Known rows, with every step that occurs
pugog-lege-gibuf-defutur-nulot-nimal: 2.071 1.859 0.836 0.078 0.137 1.748 -0.161 3.743 -1.014 -0.141 -1.425
 -0.017 0.621 1.453 -1.280 -2.455 2.081 -3.359 -5.400 -3.176 -3.431
 -1.057 1.688 -1.761 0.193 -0.544 -1.914 -2.346 0.650 4.613 3.233 0.084
 -1.101 -0.138 -1.396 0.447 0.143 1.151 1.621 1.160 4.176 1.863 -3.633
defutur-lege-nimal-tumom: 3.574 -0.811 0.300 1.548 0.566 -2.197 -1.425 0.166 4.745 2.564 0.466
 -1.965 -1.534 0.025 -0.295 -4.333 -1.137 1.245 -0.428 -0.765 3.832
 -1.534 -0.132 2.683 -1.865 -6.171 -0.792 -4.207 -1.882 0.627 -0.241
 0.604 2.189 -0.157 2.485 0.906 1.811 3.942 -1.433 -0.383 2.038 -1.720
 -1.326
nulot-nimal-tumom-gibuf-lege: 2.766 2.422 1.722 -0.717 0.553 -0.432 0.365 0.173 1.009 0.946 -0.279
 -1.544 1.861 1.303 -4.073 -0.343 -0.722 -2.559 -1.451 -2.379 0.884
 -0.306 4.535 -4.830 -2.502 1.383 -0.897 -1.460 -1.341 3.885 1.193
 -0.594 1.748 0.338 2.418 0.497 -1.328 5.310 -0.348 0.644 2.891 0.507
 0.876
tumom-nimal-pugog-lege-gibuf-defutur: -0.709 0.791 0.606 1.859 -3.742 0.772 -2.475 -0.365 0.151 -1.334 3.932
 1.365 -2.132 0.634 -7.340 -2.469 -2.127 -1.798 -1.170 -2.840 -0.879
 -5.919 2.362 -3.705 -2.657 -0.443 -1.132 -0.475 0.049 3.174 1.738
 -1.841 1.480 -2.173 0.446 1.361 2.922 2.516 -0.925 0.188 -1.311 3.251
 -1.858
pugog-lege-gibuf-defutur: 0.730 -1.286 -0.446 0.713 -3.451 1.499 -1.079 -0.203 1.277 -0.964 3.188
 0.224 -2.772 0.376 -4.046 -1.351 -1.844 -1.647 -2.288 -1.361 -1.911
 -2.979 1.899 -3.519 -1.874 0.518 0.363 -1.857 -0.591 4.279 2.338 -1.128
 2.545 -1.483 1.367 0.580 1.505 2.523 0.312 1.385 -1.587 3.154 -2.920
pugog-gibuf-lege-nimal: 4.191 -0.142 1.634 2.280 -3.488 0.598 -1.657 1.172 0.077 -1.734 -0.245
 1.003 -2.395 1.229 -1.314 -1.251 2.579 -2.305 -0.925 0.194 0.767 -2.024
 2.850 1.324 -0.098 -0.448 -0.928 0.231 -3.423 4.103 3.606 -2.165 2.127
 -0.203 1.490 3.235 1.438 5.480 -1.061 2.500 2.765 0.555 -1.012
modezo-defutur-lege-nimal: 5.838 -3.528 -0.825 1.174 -2.127 -1.890 0.398 1.139 4.060 1.419 -0.028
 -0.845 -1.058 0.624 0.540 -1.637 3.491 1.172 -2.879 -0.901 0.954 -0.422
 -1.076 1.562 1.957 -2.038 -5.323 -0.618 -1.362 1.064 1.256 -0.999 1.844
 -0.337 -1.122 1.024 2.955 2.453 -0.117 1.552 1.019 -3.647 -3.598
modezo-defutur-tumom-gibuf-lege-pugog: 5.138 3.107 2.329 1.476 -1.653 -1.802 0.654 2.765 1.941 -1.220 0.166
 2.770 1.918 0.266 1.026 -0.311 3.438 1.738 -4.948 -4.014 0.944 -0.220
 1.215 -2.756 -1.031 3.264 -3.501 2.020 -2.061 5.744 2.554 -1.938 2.501
 -2.514 0.982 2.645 1.892 3.805 -1.979 2.499 0.252 -1.902 0.025
nulot-nimal-gibuf-lege-pugog-defutur-tumom-modezo: 6.795 4.182 6.411 2.039 -1.465 1.561 -0.251 4.388 2.629 -1.145 2.584
 1.781 0.793 -0.717 -0.278 -0.413 1.192 0.540 -3.884 -2.165 0.659 2.151
 -0.026 -4.694 -1.038 0.649 -4.498 1.899 0.692 4.456 2.537 -1.879 0.434
 -4.698 0.481 0.219 2.822 0.575 0.732 1.512 2.290 1.924 -1.114
modezo-defutur-lege-gibuf-pugog-nimal: 2.974 2.161 -2.866 1.836 -1.284 -1.249 -0.389 1.655 2.295 1.350 0.202
 4.880 -2.043 3.014 -1.259 -2.361 2.917 1.361 -3.863 -3.055 -1.746
 -3.145 1.074 -1.477 -4.400 0.759 0.405 0.307 -2.638 3.836 2.245 -5.556
 -2.011 -1.791 -3.451 1.070 2.871 0.980 1.317 -0.701 -0.338 -2.475
 -2.179
tumom-gibuf-lege-modezo-defutur-pugog: 3.796 0.284 -1.450 1.138 0.958 -1.859 1.150 -0.407 3.192 0.905 1.196
 2.880 0.983 -1.447 1.940 -0.334 -0.203 2.884 -6.212 -3.843 1.196 -0.509
 1.957 -2.851 1.105 1.657 -4.675 2.316 -1.232 3.053 -1.149 0.494 0.465
 -2.558 0.917 -1.652 2.147 1.598 -1.805 0.805 -1.931 -2.393 -1.109
lege-modezo-pugog-gibuf-defutur-tumom: 3.446 5.370 0.050 4.289 -0.800 0.383 -1.061 -1.850 0.728 0.588 3.224
 0.300 -1.734 -1.241 2.992 1.999 -1.936 -0.032 -3.943 -1.613 0.688
 -3.764 -0.380 -1.197 -0.713 0.248 0.854 -0.841 0.595 5.980 0.874 -1.152
 -0.229 -4.386 1.030 -1.349 2.913 -0.134 -3.644 1.175 0.101 1.493 -3.117
gibuf-defutur-modezo-pugog-nimal: 2.914 2.990 -1.731 2.614 -0.337 1.020 -3.728 -1.280 1.235 1.115 1.869
 3.332 -4.084 1.649 0.107 -0.331 -0.689 -1.426 -2.483 -0.834 -0.367
 -4.038 0.070 -3.306 -1.693 -2.388 -2.294 -0.138 1.797 3.669 1.931
 -2.593 -2.819 -3.253 -2.876 -0.723 2.236 -0.077 -1.676 -1.556 -0.710
 2.517 -1.288
tumom-nimal-modezo-defutur-pugog: 1.285 0.353 -0.707 1.248 0.739 -2.855 -1.751 -1.013 2.577 3.734 -0.579
 1.114 2.117 -1.647 0.880 -0.906 -1.626 3.290 -2.363 -3.618 1.134 -1.747
 0.101 -1.527 -0.320 -2.330 -5.334 2.000 -0.688 -0.219 -2.084 -0.825
 -1.560 -3.002 0.106 -2.375 3.470 -2.653 -1.242 -1.425 -2.873 -3.634
 -1.228
nimal-gibuf-defutur-modezo-pugog: 2.266 1.499 -0.603 2.939 -1.303 0.228 -3.081 -1.816 3.287 -0.340 4.095
 1.609 -3.991 1.273 0.676 -0.422 -3.844 2.874 -2.353 -2.144 1.633 -2.324
 -1.876 -1.690 1.155 -1.623 -2.839 1.689 0.916 1.333 1.827 0.049 0.717
 -2.560 -2.045 -2.982 3.202 -1.191 -4.449 -0.557 -2.856 0.012 -1.186
tumom-gibuf-defutur-pugog: 2.255 0.030 -2.042 0.089 0.957 -1.189 -0.831 -0.251 1.742 2.100 -1.668
 1.008 1.269 -3.093 -0.285 1.171 -1.753 1.663 -3.693 -4.411 0.771 -3.356
 1.022 -3.438 0.355 0.698 -2.419 -0.905 -0.726 0.050 -1.594 0.241 1.789
 -2.079 0.837 -1.189 1.822 1.435 -2.496 0.332 -0.129 1.579 -2.546
defutur-lege-nimal-pugog: 2.117 0.488 0.412 2.172 -1.364 -1.446 -1.347 0.744 2.593 0.253 0.772
 1.269 -3.087 0.304 -4.192 -3.870 1.668 3.248 0.556 -3.064 2.954 -3.181
 -0.287 1.140 -0.054 -3.364 -3.088 0.450 -1.966 -2.172 0.793 -0.995
 0.213 -0.047 -2.076 1.235 2.082 2.930 -2.223 0.935 1.398 -1.934 0.164
pugog-modezo-defutur-tumom-gibuf-lege: 6.011 4.105 2.579 -0.017 -1.109 0.039 1.932 -0.959 1.346 1.148 2.033
 -0.975 2.905 0.270 -0.383 3.258 1.933 -1.718 -4.607 -1.194 -1.020
 -0.258 2.403 -6.384 -2.427 4.052 -3.066 2.904 0.156 5.211 1.642 -1.996
 0.676 -2.967 0.265 1.360 1.020 3.312 0.198 2.071 -1.262 0.823 -0.757
gibuf-pugog-lege-nimal-modezo: 0.413 0.498 2.818 0.945 -1.911 -2.592 -2.046 0.698 1.469 1.753 0.577
 2.534 -2.259 -2.172 -2.988 -5.614 -0.249 -1.450 0.524 0.334 1.562
 -3.309 2.643 0.123 -3.406 -4.195 -1.527 1.456 -2.554 0.616 1.556 -1.276
 -1.158 -0.750 1.784 1.987 1.436 1.974 -0.753 -2.247 0.104 -0.012 -2.233
pugog-gibuf-lege-modezo-defutur-nulot-nimal-tumom: 3.684 5.544 0.833 2.404 3.122 -0.227 0.153 -0.362 2.197 1.353 1.693
 -0.976 1.776 2.386 -0.182 -2.806 -1.740 -0.885 -3.870 -1.697 0.107
 0.815 1.982 -1.465 -0.828 -2.548 -0.368 -2.723 -0.473 6.903 0.300 1.409
 -2.299 -0.404 1.615 -0.771 0.290 2.223 0.756 0.734 1.911 -2.560 -1.017
nimal-tumom-defutur-lege-pugog: 3.769 -0.711 -0.586 2.327 0.239 -2.005 -2.290 3.625 5.620 2.166 1.512
 2.401 -0.392 0.426 -0.933 -4.135 1.466 3.657 -3.859 -4.731 2.152 0.649
 -0.300 -1.058 0.653 -1.316 -3.314 -2.107 -1.161 2.368 0.609 1.675 2.092
 -2.084 -0.423 0.679 2.305 1.541 -1.800 1.301 1.613 -2.178 0.154
defutur-modezo-pugog-gibuf: 4.200 3.632 -1.212 3.741 -1.572 0.719 -2.858 -2.403 0.958 -0.136 1.129
 1.769 -2.582 3.359 1.343 -0.532 -2.343 3.344 -1.448 -2.645 0.960 0.276
 -1.202 -1.593 2.269 0.517 0.799 0.159 -0.771 3.189 2.468 -0.442 -0.805
 -2.393 -1.486 -3.262 3.123 -0.658 -4.350 1.802 -0.002 -0.888 0.630
nulot-nimal-modezo-defutur-pugog: 2.084 0.643 -0.633 0.033 1.558 -2.468 -0.480 -0.257 3.236 4.263 -1.830
 -0.133 0.766 -0.766 1.398 -1.403 -1.092 4.217 -2.927 -3.761 0.005 0.879
 0.386 -2.674 0.264 -1.963 -4.843 0.730 -1.461 0.544 -1.771 -0.568
 -2.249 -1.688 -0.086 -3.954 1.144 -2.970 -0.560 -0.056 -1.377 -4.153
 -1.945
defutur-tumom-nimal-modezo-pugog-lege: 0.878 1.827 1.922 1.421 -3.358 -0.661 -4.897 -0.626 -0.315 3.248 1.536
 2.337 -2.751 -0.056 -2.300 -3.454 -0.460 -2.080 -0.703 -3.735 0.923
 -3.110 1.413 -2.911 -2.605 -2.244 -2.416 1.128 1.077 3.820 3.150 -1.276
 -2.221 -4.225 0.442 -1.230 2.619 -1.101 -3.194 -2.276 1.975 2.882
 -0.194
pugog-defutur-lege-nimal: 5.892 -3.517 0.436 1.235 -2.839 0.453 -0.721 2.541 3.204 0.319 1.008
 -0.729 -2.930 0.025 -1.020 -2.295 2.089 -0.185 -2.219 -1.621 -0.048
 -1.769 0.627 0.241 2.400 -2.535 -3.692 -1.834 -1.425 0.663 1.778 -0.851
 1.677 -2.114 -0.549 2.631 3.271 3.042 0.115 0.832 3.403 -0.345 -3.347
tumom-nimal-gibuf-lege-modezo-pugog: 0.393 1.951 0.113 2.795 -1.972 -0.948 -3.799 -0.501 1.205 -1.389 4.768
 5.161 -3.707 0.927 -2.006 -4.287 -1.599 -1.325 -3.531 -1.822 2.277
 -3.788 3.210 0.070 -1.230 -0.906 -1.895 4.001 -0.354 3.599 1.525 0.114
 0.407 -2.275 0.322 -0.567 2.511 1.440 -4.364 -2.508 1.340 0.677 2.643
nimal-tumom-gibuf-lege: 2.766 1.787 0.982 -0.022 0.030 -0.289 0.116 -1.034 1.597 0.646 1.170
 -0.631 1.741 0.427 -3.752 0.362 -1.513 -1.711 -0.739 -1.932 1.677
 -1.018 3.787 -4.083 -2.698 1.566 -0.075 -0.745 -1.513 3.379 1.168
 -0.401 2.527 -0.387 2.595 1.338 -0.428 5.505 -0.581 0.641 0.353 0.418
 1.506
defutur-tumom-modezo-pugog-gibuf-lege-nimal: 7.538 2.803 2.706 3.258 -3.222 0.207 -2.383 1.456 1.075 -0.836 0.105
 3.099 -2.448 0.434 0.352 -0.545 2.755 -1.741 -2.766 -1.185 2.976 -1.409
 1.341 1.940 -0.882 -0.403 -2.483 1.240 -2.233 5.349 4.092 -2.536 2.217
 -2.917 1.066 2.484 2.921 4.531 -3.355 2.602 2.155 1.235 -0.340
nulot-nimal-pugog-gibuf-lege-modezo-defutur: 2.649 3.727 0.256 2.485 -0.563 -0.317 1.357 -1.933 2.048 -0.984 4.749
 1.154 -0.911 2.521 -3.185 -0.740 -0.235 0.618 -2.971 -1.109 -0.965
 0.446 2.556 -4.913 1.074 1.963 -3.157 2.407 -0.718 6.179 0.015 -0.698
 -2.579 -0.779 -0.346 -1.546 0.697 1.407 0.277 2.003 -1.605 -3.442
 -0.582
lege-nimal-pugog-modezo-defutur-tumom-gibuf: 6.428 6.789 3.745 1.093 1.137 -3.633 3.414 -2.202 1.051 1.502 0.015
 -1.132 4.855 -0.182 -0.106 -0.831 0.850 1.693 -4.278 -0.796 0.319
 -0.820 0.049 -4.187 -1.932 1.261 -4.827 2.999 1.311 2.749 -0.168 -0.633
 -0.838 -2.553 -2.011 0.502 2.148 1.206 -2.023 2.118 -0.380 -1.863
 -1.424
gibuf-defutur-modezo-pugog-lege: 2.320 -0.683 -0.241 1.210 -3.525 1.890 -3.795 -0.632 1.646 0.676 3.787
 2.568 -5.605 1.180 -1.473 -0.628 -0.764 -0.851 -1.933 -3.319 0.350
 -1.949 -0.338 -4.363 1.141 -0.491 -2.741 0.042 1.691 3.960 3.433 -0.026
 -0.666 -3.331 -0.469 -1.475 2.292 0.715 -2.970 -0.408 -1.004 4.516
 -2.406
pugog-gibuf-lege-nimal-modezo-defutur-tumom: 5.490 3.974 2.988 3.720 -1.704 -1.142 0.615 -1.752 1.916 1.992 1.558
 -2.292 1.126 -0.031 2.874 1.624 0.270 1.296 -2.098 -0.532 0.342 -0.692
 -0.075 -1.301 -1.838 -0.569 -3.172 1.324 -1.417 5.986 2.574 -3.327
 -0.675 -3.590 0.549 -0.442 2.781 -0.191 -0.478 2.536 -1.977 -4.136
 -3.233
nulot-nimal-modezo-defutur-tumom-gibuf-pugog: 2.591 6.869 1.878 0.438 1.923 -4.669 3.154 1.060 0.441 2.542 -1.788
 1.585 4.291 -0.679 0.494 0.467 0.700 1.392 -3.436 -3.662 0.487 -1.779
 1.304 -2.507 -2.985 2.996 -1.495 2.297 -1.407 2.091 -0.311 -2.923
 -1.952 -1.452 -1.362 -0.236 1.248 -0.688 -1.795 -1.203 0.086 -3.876
 -3.519
pugog-lege-modezo-defutur-nulot-nimal-tumom-gibuf: 4.175 4.403 1.434 0.339 3.669 -2.802 2.539 -1.109 1.273 1.971 -0.002
 -0.886 5.428 0.918 -1.939 -4.677 -1.835 -1.455 -5.089 -2.042 -0.036
 1.060 2.564 -5.212 -0.685 -0.346 -2.980 -1.879 1.830 5.587 -0.105 3.220
 -1.624 -0.043 0.735 -1.503 0.056 2.749 0.071 0.139 3.358 -1.580 -1.458

Rows
4.901 6.275 1.040 0.733 4.453 -1.980 1.274 -0.583 1.233 1.298 0.410
 0.469 3.600 0.847 -2.096 -4.943 -3.877 -1.075 -5.140 -3.221 0.362
 -0.311 3.434 -3.723 0.021 -0.953 -1.506 -2.268 1.422 4.420 -0.765 3.479
 -1.410 -1.844 0.154 -0.504 0.557 1.929 -2.203 -0.892 4.105 -0.844 0.654 -> lege-modezo-pugog-defutur-nulot-nimal-tumom-gibuf
7.430 0.127 1.298 2.454 -2.681 -0.155 -1.406 1.182 2.621 -0.480 -0.265
 2.901 -0.920 0.236 -0.618 -0.378 2.637 -0.167 -3.063 -1.323 1.964
 -0.206 1.401 0.140 0.782 -0.051 -4.495 1.521 -2.972 4.499 2.371 -2.138
 2.000 -1.927 1.174 1.897 3.199 4.530 -1.107 3.173 0.071 -0.542 -1.445 -> tumom-modezo-defutur-pugog-gibuf-lege-nimal
1.599 3.029 0.479 3.409 0.448 -1.117 0.219 1.397 0.319 -0.922 3.433
 5.392 3.505 0.311 0.516 -3.052 1.612 -0.674 -6.235 -2.283 -1.065 -2.837
 -0.562 0.383 0.594 -0.088 -3.919 4.469 1.354 4.694 2.169 0.840 -3.361
 -1.989 -3.218 1.457 4.465 -0.513 1.051 -1.552 -0.691 -2.530 -3.261 -> tumom-nimal-gibuf-pugog-lege-modezo-defutur-nulot
7.838 3.064 -1.342 3.310 -1.262 -1.014 -3.779 -1.619 4.344 2.528 0.197
 2.685 -1.897 1.936 -2.418 -3.401 -1.629 2.395 -1.446 -2.864 3.616 0.918
 -0.805 -0.638 0.232 -1.963 0.210 -2.118 -1.810 3.515 1.296 0.007 0.903
 -2.356 0.499 -1.965 3.858 2.222 -3.909 1.730 2.000 -0.699 1.586 -> defutur-lege-nimal-tumom-modezo-pugog-gibuf
3.734 3.009 -0.428 1.925 1.314 -1.712 1.912 -3.214 3.293 0.563 4.785
 1.165 1.619 0.972 -1.877 -1.256 -1.544 -1.573 -4.114 0.965 -0.076
 -0.687 3.208 -5.317 -2.130 0.505 -3.239 1.100 0.626 7.189 -0.658 -0.251
 -1.431 -1.649 1.061 -0.125 0.919 3.188 1.223 -0.025 -2.588 -2.573
 -0.589 -> pugog-nimal-tumom-gibuf-lege-modezo-defutur
4.062 1.412 2.647 1.063 -1.194 1.506 -0.119 2.000 2.341 -0.552 1.689
 0.739 1.688 2.138 -2.703 -0.144 1.781 -0.485 -3.412 -1.637 -1.134 2.112
 0.914 -4.059 -0.215 1.336 -4.656 3.292 -0.556 4.502 3.960 -1.355 -0.186
 -0.027 -1.847 -0.924 0.830 1.238 2.906 1.915 1.099 -1.680 -0.608 -> tumom-modezo-defutur-nulot-nimal-gibuf-lege
4.284 3.668 5.531 2.517 -2.685 1.610 -0.496 4.286 0.856 -1.260 2.038
 -0.741 -1.625 1.140 1.856 -0.938 1.407 1.752 -3.705 -4.147 -1.920
 -0.522 0.920 -3.622 -0.535 0.467 -2.338 0.473 -1.030 6.019 4.071 -2.928
 -0.305 -4.660 -0.048 0.849 2.226 -0.323 -0.384 1.753 4.574 0.390 -2.733 -> nulot-nimal-gibuf-lege-pugog-defutur-tumom
1.190 4.494 0.567 2.809 -1.221 -2.347 -4.075 -1.558 1.162 2.150 2.083
 1.953 -1.145 -0.638 -1.429 -2.999 -3.937 -0.360 -2.350 -2.931 2.085
 -5.415 1.673 0.414 -3.950 -3.185 -1.657 1.198 -0.193 2.175 0.716 -1.868
 0.419 -4.388 0.242 -0.681 3.851 -1.687 -4.915 -2.580 -1.821 -0.702
 0.956 -> lege-gibuf-defutur-tumom-nimal-modezo-pugog
3.897 3.098 2.157 1.368 -1.339 0.498 0.595 1.841 1.264 -1.146 1.345
 3.224 0.236 3.248 -4.567 -5.753 1.063 1.956 -4.176 -4.351 -0.960 1.731
 0.651 -2.820 -1.461 0.403 -3.293 1.069 -0.062 4.455 3.788 -0.573 -0.905
 -1.408 -2.558 -0.631 1.876 0.969 0.763 2.824 -0.482 -1.208 0.409 -> tumom-modezo-defutur-nulot-nimal-pugog-lege-gibuf
5.178 4.840 2.281 -0.567 1.462 0.386 0.399 4.314 1.026 0.533 -0.981
 1.500 2.267 2.240 0.734 -1.856 5.295 -1.919 -7.248 -2.259 -3.332 1.693
 1.093 -2.556 0.582 0.154 -4.656 1.652 0.210 5.150 1.520 -0.079 -2.996
 -0.789 -2.120 2.093 0.339 0.860 2.034 1.261 2.115 -0.566 -1.579 -> gibuf-lege-pugog-modezo-defutur-nulot-nimal
5.201 4.560 3.695 3.239 -0.306 -0.255 -1.255 1.673 2.961 0.143 1.908
 2.969 1.681 -2.688 0.417 -0.234 0.515 0.273 -3.489 0.371 1.758 -0.960
 -2.044 -3.491 -3.823 -1.406 -3.473 1.420 1.769 3.702 1.249 -2.194 0.263
 -3.856 0.110 -0.250 3.473 0.457 0.361 0.564 -0.033 2.637 -2.076 -> lege-pugog-nimal-gibuf-defutur-tumom-modezo
4.606 2.238 -0.581 0.577 0.434 -0.827 -0.492 -1.438 2.748 2.581 0.206
 0.831 1.629 1.053 -2.795 0.254 -0.567 -0.365 -2.671 -3.539 0.710 -1.433
 3.565 -5.941 -3.170 1.136 -2.376 -0.488 -1.553 5.431 1.111 -2.086 0.417
 -1.991 1.102 0.242 0.749 4.472 -0.048 0.833 -0.156 -0.682 0.315 -> modezo-defutur-pugog-nimal-tumom-gibuf-lege
2.515 7.888 2.648 -0.138 1.526 0.546 -0.494 0.318 1.489 0.573 2.439
 1.049 -0.347 1.208 -4.769 -4.322 0.113 -0.385 -4.615 -0.739 -2.640
 -2.136 1.760 -4.434 -3.336 -2.309 -1.128 1.995 0.562 1.008 -0.888 0.220
 -3.433 -1.369 -2.384 1.511 0.792 0.856 0.470 0.420 -0.702 2.914 0.223 -> lege-gibuf-defutur-nulot-nimal-pugog-modezo
3.308 5.187 -1.252 2.691 2.320 -1.258 0.871 0.440 1.596 1.300 0.355
 4.277 3.610 0.822 0.875 -2.526 0.707 1.147 -5.026 -2.053 -1.879 -1.702
 -0.226 0.871 -2.596 -1.117 -1.631 2.183 -0.995 3.758 2.166 -1.812
 -3.666 -2.018 -4.145 1.996 3.008 -1.423 2.456 -0.388 -4.206 -5.627
 -1.509 -> lege-gibuf-pugog-nimal-modezo-defutur-nulot
4.935 3.694 2.672 0.707 1.983 0.603 -0.734 1.859 3.199 1.136 1.414 1.451
 2.230 -0.460 -3.477 -3.418 -1.932 -2.213 -3.614 -1.242 1.699 1.468
 0.444 -2.680 -2.909 -2.956 -2.139 -2.927 1.677 3.973 0.442 1.426 0.452
 -1.682 1.976 -0.186 1.464 2.616 1.368 0.304 0.154 2.794 -0.986 -> pugog-lege-gibuf-defutur-nulot-nimal-tumom-modezo
5.054 2.652 3.299 1.898 -1.236 -0.410 -1.127 5.009 3.418 -2.009 0.717
 4.615 1.452 1.385 -1.072 -3.639 3.736 1.932 -5.426 -3.189 0.151 2.027
 0.133 -2.190 -0.175 0.570 -5.077 3.497 -1.843 5.127 3.672 -0.819 0.844
 -0.861 -0.775 1.414 2.171 2.322 0.811 2.009 1.400 -2.262 0.320 -> tumom-modezo-defutur-nulot-nimal-gibuf-lege-pugog
7.578 0.228 0.011 0.144 -1.209 -3.681 1.305 1.184 4.570 2.275 0.031
 1.370 0.622 0.207 -0.926 -2.439 4.056 0.700 -5.253 -1.173 0.602 -1.671
 0.234 -1.003 -0.211 -0.382 -4.694 1.694 -1.763 1.036 0.069 -1.298 0.951
 -1.026 -1.677 2.525 3.660 3.721 -0.815 0.400 0.579 -2.238 -3.837 -> tumom-gibuf-pugog-modezo-defutur-lege-nimal
6.861 2.743 -0.387 3.190 0.301 -1.730 -1.461 -1.854 3.798 2.313 -1.139
 1.532 1.168 0.775 0.550 -1.801 -1.884 4.542 -2.283 -2.560 2.318 1.502
 -1.058 -1.198 0.831 -1.534 -1.906 -1.145 -2.212 3.925 -0.470 -0.233
 -0.141 -2.437 1.278 -2.406 3.821 0.765 -1.926 2.887 -0.513 -2.637
 -1.152 -> lege-nimal-tumom-modezo-defutur-pugog-gibuf
4.322 4.059 -0.361 2.772 -0.956 1.882 -3.571 0.296 0.634 2.096 1.011
 2.596 -0.753 2.801 -3.907 -0.300 0.273 -2.134 -3.067 -4.394 -1.204
 -0.072 3.940 -3.727 0.757 2.021 -1.774 0.789 -1.772 6.870 4.470 -0.529
 -1.672 -2.317 -2.185 -0.431 0.630 0.772 -1.219 2.380 1.772 -0.758 1.628 -> tumom-defutur-nulot-nimal-modezo-pugog-gibuf-lege
2.509 2.087 3.817 3.290 -3.727 -1.490 -2.297 3.343 1.916 -1.936 2.068
 2.765 0.432 1.320 0.396 -2.345 2.790 2.249 -3.732 -3.410 0.784 -2.029
 0.342 -1.289 -1.903 0.442 -4.132 3.814 -2.046 5.375 3.602 -3.015 1.805
 -2.544 0.474 1.854 3.734 1.688 -1.565 0.936 1.287 -2.115 -0.462 -> modezo-defutur-tumom-nimal-gibuf-lege-pugog
7.881 -1.101 -1.411 2.495 -2.870 -0.645 -2.992 0.766 4.637 1.537 0.726
 1.910 -2.871 -0.717 -2.490 -1.531 1.420 -0.466 -3.207 -1.727 2.651
 -2.393 -0.456 -0.022 1.435 -2.266 -3.476 -1.737 -1.415 1.971 1.489
 -0.896 2.947 -1.970 0.049 0.809 4.408 4.127 -2.513 1.549 1.835 0.869
 -2.701 -> tumom-modezo-pugog-gibuf-defutur-lege-nimal
4.614 2.339 4.632 1.983 -1.385 -1.024 -0.109 -0.199 1.637 1.018 1.768
 -1.294 0.720 -2.478 -1.904 -2.151 -1.785 -1.950 -1.277 0.098 0.935
 -2.938 4.109 -2.835 -2.692 -2.521 -3.489 1.158 -1.867 2.644 2.079
 -1.664 0.753 -3.238 1.992 2.539 1.882 3.078 -0.384 -0.041 0.403 -0.931
 -1.418 -> pugog-defutur-tumom-gibuf-lege-nimal-modezo
